Below is a small trained network, with its code and all its weights. Each question gives an input and a target symbol and asks what happens when units are switched off, that is, made to give their printed mean instead of their output.

import numpy as np


def w(rows, s, z=0):
    codes = np.array(rows[::2]) - 128.0
    scale = np.full(codes.shape[1], s)
    scale[-1] = z or s
    return codes * scale


def norm(h):
    return h / np.sqrt((h * h).mean(-1, keepdims=True) + 1e-5)


def f(y):
    return y / 2 * (1 + np.tanh(0.7978845608 * (y + 0.044715 * y**3)))


def softmax(a):
    e = np.exp(a - a.max(-1, keepdims=True))
    return e / e.sum(-1, keepdims=True)


def log_softmax(a):
    a = a - a.max(-1, keepdims=True)
    return a - np.log(np.exp(a).sum(-1, keepdims=True))


def net(x, mask):
    ids = ['ΔΘΛΣΩαγεζημξπτφψ'.index(c) for c in x.split()]
    T = len(ids)
    res = E[ids] + P[:T]
    u = 0
    for l in range(3):
        r = norm(res)
        for j in range(2):
            rows = slice(3 * j, 3 * j + 3)
            q, k, v = (r @ M[l][rows].T for M in (Q, K, V))
            z = softmax(np.where(np.tri(T) > 0, q @ k.T / 3**0.5, -1e9)) @ v
            o = O[l][rows]
            res = res + np.where(mask[u + j], z, o[:, -1]) @ o[:, :-1]
        u += 2
        y = f(norm(res) @ A[l][:, :-1].T + A[l][:, -1])
        res = res + np.where(mask[u : u + 4], y, B[l][:, -1]) @ B[l][:, :-1]
        u += 4
    return log_softmax(norm(res)[-1] @ U[:, :-1].T + U[:, -1])


Q, K, V, O, A, B = {}, {}, {}, {}, {}, {}
E = w([
[155,117,146,134,141,63,104],'Δ',
[140,111,144,143,152,60,113],'Θ',
[155,162,109,141,144,137,68],'Λ',
[103,199,116,149,106,119,251],'Σ',
[167,166,130,126,121,118,64],'Ω',
[114,158,108,154,153,135,73],'α',
[130,161,141,157,139,113,74],'γ',
[170,127,74,173,125,102,119],'ε',
[185,130,136,175,116,150,112],'ζ',
[114,128,158,170,191,143,135],'η',
[165,137,170,143,102,164,115],'μ',
[179,100,122,164,101,149,148],'ξ',
[137,119,133,155,129,205,120],'π',
[98,132,167,148,97,158,132],'τ',
[151,107,153,142,88,160,147],'φ',
[139,97,134,157,132,187,150],'ψ',
],0.03)
P = w([
[152,37,123,65,159,101,29],'0',
[130,48,148,170,120,129,30],'1',
[129,68,150,174,114,139,50],'2',
[133,93,149,177,118,124,71],'3',
[131,122,146,170,106,123,91],'4',
[138,135,153,185,112,130,106],'5',
[137,156,147,180,107,121,121],'6',
[138,173,143,180,104,119,137],'7',
[146,191,146,178,109,116,148],'8',
[163,203,150,176,129,119,175],'9',
[159,218,147,172,122,119,178],'10',
[178,248,148,171,139,117,201],'11',
],0.017)
Q[0] = w([
[163,174,127,225,104,187,122],'L0H0',
[20,72,51,1,61,171,214],'L0H0',
[101,154,105,82,124,35,172],'L0H0',
[185,189,199,251,149,152,105],'L0H1',
[100,183,192,60,142,112,96],'L0H1',
[99,27,181,115,113,200,130],'L0H1',
],0.042)
K[0] = w([
[150,100,138,41,175,157,181],'L0H0',
[137,6,133,123,140,100,35],'L0H0',
[159,154,117,104,141,91,65],'L0H0',
[115,169,122,130,93,153,254],'L0H1',
[122,128,71,123,116,84,125],'L0H1',
[75,46,119,77,112,147,114],'L0H1',
],0.053)
V[0] = w([
[166,108,215,106,71,52,147],'L0H0',
[23,134,180,139,165,77,123],'L0H0',
[149,219,111,123,137,123,37],'L0H0',
[4,198,201,90,205,130,98],'L0H1',
[163,85,221,72,37,217,168],'L0H1',
[105,73,118,122,135,110,56],'L0H1',
],0.047)
O[0] = w([
[181,123,183,154,61,68,130,164],'L0H0',
[111,143,188,146,160,79,182,102],'L0H0',
[113,218,149,70,121,139,104,193],'L0H0',
[13,68,104,84,104,97,110,2],'L0H1',
[111,98,206,123,136,254,142,113],'L0H1',
[142,157,158,81,184,110,60,102],'L0H1',
],0.036,0.03)
A[0] = w([
[146,8,172,202,159,121,103,254],'L0N0',
[77,57,85,104,179,79,75,38],'L0N1',
[170,170,165,125,193,166,176,142],'L0N2',
[1,7,179,55,65,123,49,229],'L0N3',
],0.041,0.0041)
B[0] = w([
[177,158,163,59,188,124,163,233],'L0N0',
[182,176,118,188,169,152,139,170],'L0N1',
[121,137,113,209,118,150,92,254],'L0N2',
[129,98,171,253,155,203,98,200],'L0N3',
],0.041,0.021)
Q[1] = w([
[119,73,165,19,116,89,122],'L1H0',
[102,50,149,99,153,151,52],'L1H0',
[89,147,79,57,151,106,163],'L1H0',
[143,91,4,82,125,97,62],'L1H1',
[169,178,86,83,55,78,148],'L1H1',
[245,88,220,254,238,144,230],'L1H1',
],0.041)
K[1] = w([
[143,137,146,90,178,90,74],'L1H0',
[153,103,175,106,189,137,87],'L1H0',
[107,164,138,120,142,98,96],'L1H0',
[96,178,163,128,104,150,101],'L1H1',
[140,192,139,119,96,82,126],'L1H1',
[180,97,151,144,100,180,254],'L1H1',
],0.063)
V[1] = w([
[195,26,182,142,92,59,94],'L1H0',
[180,52,25,86,111,174,103],'L1H0',
[130,154,142,132,2,141,49],'L1H0',
[107,134,140,161,146,116,116],'L1H1',
[131,115,114,169,138,138,168],'L1H1',
[165,139,92,140,161,112,127],'L1H1',
],0.058)
O[1] = w([
[209,95,243,204,49,189,209,67],'L1H0',
[251,168,59,158,136,215,78,56],'L1H0',
[157,185,199,83,14,151,46,254],'L1H0',
[118,97,134,153,130,108,138,143],'L1H1',
[99,178,126,158,118,157,60,166],'L1H1',
[162,175,108,164,147,107,127,212],'L1H1',
],0.029,0.022)
A[1] = w([
[11,136,145,163,167,50,192,17],'L1N0',
[156,70,188,170,77,57,131,251],'L1N1',
[22,149,167,2,95,58,95,155],'L1N2',
[83,103,73,89,131,160,74,62],'L1N3',
],0.06,0.0018)
B[1] = w([
[116,166,122,255,108,88,88,252],'L1N0',
[93,72,144,68,186,119,109,217],'L1N1',
[120,206,202,133,157,240,170,245],'L1N2',
[106,123,142,130,173,56,136,164],'L1N3',
],0.055,0.034)
Q[2] = w([
[199,147,105,254,116,186,22],'L2H0',
[152,54,158,127,141,90,200],'L2H0',
[108,199,110,100,131,58,122],'L2H0',
[110,187,83,74,140,95,165],'L2H1',
[126,117,139,114,151,52,100],'L2H1',
[76,114,82,174,230,170,146],'L2H1',
],0.049)
K[2] = w([
[126,99,25,190,29,234,176],'L2H0',
[118,24,177,96,187,109,28],'L2H0',
[94,207,139,154,78,61,112],'L2H0',
[141,221,134,90,181,96,61],'L2H1',
[150,125,163,96,125,58,47],'L2H1',
[83,77,111,99,254,189,110],'L2H1',
],0.042)
V[2] = w([
[178,186,118,116,174,35,145],'L2H0',
[143,70,69,83,176,157,233],'L2H0',
[93,125,30,173,130,144,111],'L2H0',
[138,164,130,67,166,162,177],'L2H1',
[11,108,94,90,131,253,109],'L2H1',
[62,178,167,121,162,121,42],'L2H1',
],0.048)
O[2] = w([
[161,152,36,84,134,69,191,153],'L2H0',
[103,186,152,109,230,198,173,3],'L2H0',
[143,155,150,150,192,90,55,86],'L2H0',
[180,113,97,61,143,167,106,138],'L2H1',
[145,59,208,118,202,107,30,86],'L2H1',
[119,3,90,134,101,110,104,204],'L2H1',
],0.029,0.043)
A[2] = w([
[10,75,58,57,48,28,214,49],'L2N0',
[165,104,168,155,1,144,76,106],'L2N1',
[77,21,135,132,189,64,97,235],'L2N2',
[133,30,189,30,50,251,140,3],'L2N3',
],0.053,0.0058)
B[2] = w([
[236,153,180,133,189,37,118,200],'L2N0',
[81,106,165,132,160,55,80,252],'L2N1',
[181,42,129,91,102,140,132,198],'L2N2',
[62,140,1,134,71,151,204,208],'L2N3',
],0.059,0.04)
U = w([
[96,84,79,58,97,97,200,161],'Δ',
[191,119,209,99,130,71,160,142],'Θ',
[84,150,117,28,185,120,89,161],'Λ',
[116,131,105,174,200,123,224,103],'Σ',
[135,149,158,20,57,176,122,161],'Ω',
[48,162,78,124,207,87,113,129],'α',
[69,206,215,138,130,122,132,115],'γ',
[173,171,25,140,97,98,132,148],'ε',
[142,144,153,106,53,95,3,108],'ζ',
[89,119,67,251,157,81,109,90],'η',
[35,111,80,102,53,92,95,150],'μ',
[245,143,174,228,68,169,104,6],'ξ',
[131,56,46,68,156,129,65,180],'π',
[93,34,204,137,123,144,124,148],'τ',
[140,95,98,172,49,206,177,143],'φ',
[163,114,105,146,226,194,108,126],'ψ',
],0.013,0.011)

Each question gives the input, a string of symbols that net reads in full, and the target symbol t.
The units are the heads (3 rows each of Q, K, V and O) and the neurons (one row each of A and B). Each row of codes is followed by its name. A weight is (code - 128) times the scale printed after its matrix; where a second scale follows, it is the last column's (O, A, B and U).
mask holds one flag per unit, layer by layer, with each layer's heads first. A switched-off unit (its flag False) gives its mean, the last column of its rows in O or B, instead of its output. The means were averaged over made-up inputs and are rounded, as every weight is.
A unit's drop is (log p(t) with every unit on - log p(t) with that unit switched off) / (log p(t) with every unit on - log p(t) with every unit switched off).
The circuit of an input: a set's keep is (log p(t) with only the set's units on - log p(t) with every unit switched off) / (log p(t) with every unit on - log p(t) with every unit switched off). Starting from the 12 units with the biggest drops (on a tie, the unit counted first), units are removed one at a time, each time the one whose removal leaves the highest keep (on an exact tie, the one counted first), for as long as the keep stays at least 0.8.
units of the circuit, in order: the units of the circuit, biggest drop first
k most important neurons: the k neurons with the biggest drops, biggest first
top k neurons in layer l: the k neurons of layer l with the biggest drops, biggest first
heads that matter: for each layer, one digit per head in row order, 1 if its drop is at least 0.15 and else 0, layers parted by /
input Θ ε τ Σ, target Θ: heads that matter	10 / 00 / 00
input π γ Δ Δ Λ, target γ: 2 most important neurons	(L1N2, L0N2)
input ε Θ Θ η η ε ε ε η π Θ, target π: units of the circuit, in order	(L0H0, L2H1)
input Σ Λ Θ φ ε, target Σ: units of the circuit, in order	(L0H0, L1H0, L0N0)
input Θ π Θ Σ τ μ, target Θ: heads that matter	11 / 00 / 00
input ε Δ Δ τ η, target τ: units of the circuit, in order	(L0H1)
input Ω ξ Θ γ γ φ Ω, target φ: units of the circuit, in order	(L0H1, L2N3)
input γ ζ Δ Δ Θ ε ξ γ Δ Θ Θ, target Θ: heads that matter	11 / 00 / 00
input Θ Θ ψ Δ ε Θ ε ζ μ Θ, target μ: 2 most important neurons	(L2N3, L1N0)
input Θ Δ Θ Σ Δ ξ, target Θ: heads that matter	10 / 00 / 00
input τ π Δ ξ Θ ε Θ α φ Ω μ Δ, target μ: 2 most important neurons	(L2N3, L2N1)
input Θ Δ ζ Θ, target ζ: units of the circuit, in order	(L0H0, L2N1, L1H0)
input α γ Ω Δ Δ ζ Θ Θ ξ Ω Θ, target ξ: heads that matter	01 / 10 / 00
input ζ γ η γ ε ζ η Δ γ Θ Θ, target γ: most important neuron	(L1N2)
input Ω Θ ε Δ Θ ζ α Θ Θ, target α: heads that matter	11 / 10 / 00
input Θ γ γ η Δ τ ζ Θ Ω Δ, target Ω: heads that matter	11 / 00 / 00
input Θ ε Θ Θ Δ Θ π Σ ε ε, target Θ: 3 most important neurons	(L0N0, L1N1, L2N0)
input π γ η η ζ Θ Δ τ π Θ Δ π, target π: heads that matter	10 / 00 / 00
input Λ μ ε Θ Θ Δ Θ Δ Δ Θ τ ε, target τ: heads that matter	01 / 00 / 00
input Θ η Θ τ α Δ μ τ Λ ε Σ, target Θ: units of the circuit, in order	(L1N1, L2N0, L0H0, L0H1)
input ε Θ ε η Θ α ζ Θ Θ Ω ξ, target ξ: top 2 neurons in layer 2	(L2N1, L2N3)
input γ Θ τ ε Δ ε Δ Θ Δ Θ γ, target γ: heads that matter	11 / 00 / 00
input ε μ μ Θ Δ, target μ: 3 most important neurons	(L2N3, L2N1, L1N0)
input ε Θ ζ η ξ ζ Θ ε ε Δ Σ, target ε: heads that matter	11 / 10 / 00
input ε Σ ζ Δ, target ε: heads that matter	11 / 10 / 01
input η π ζ ε, target π: units of the circuit, in order	(L0H0, L1N0)
input Λ Θ Θ ε Δ φ Δ ε, target φ: units of the circuit, in order	(L0H1, L2N3)
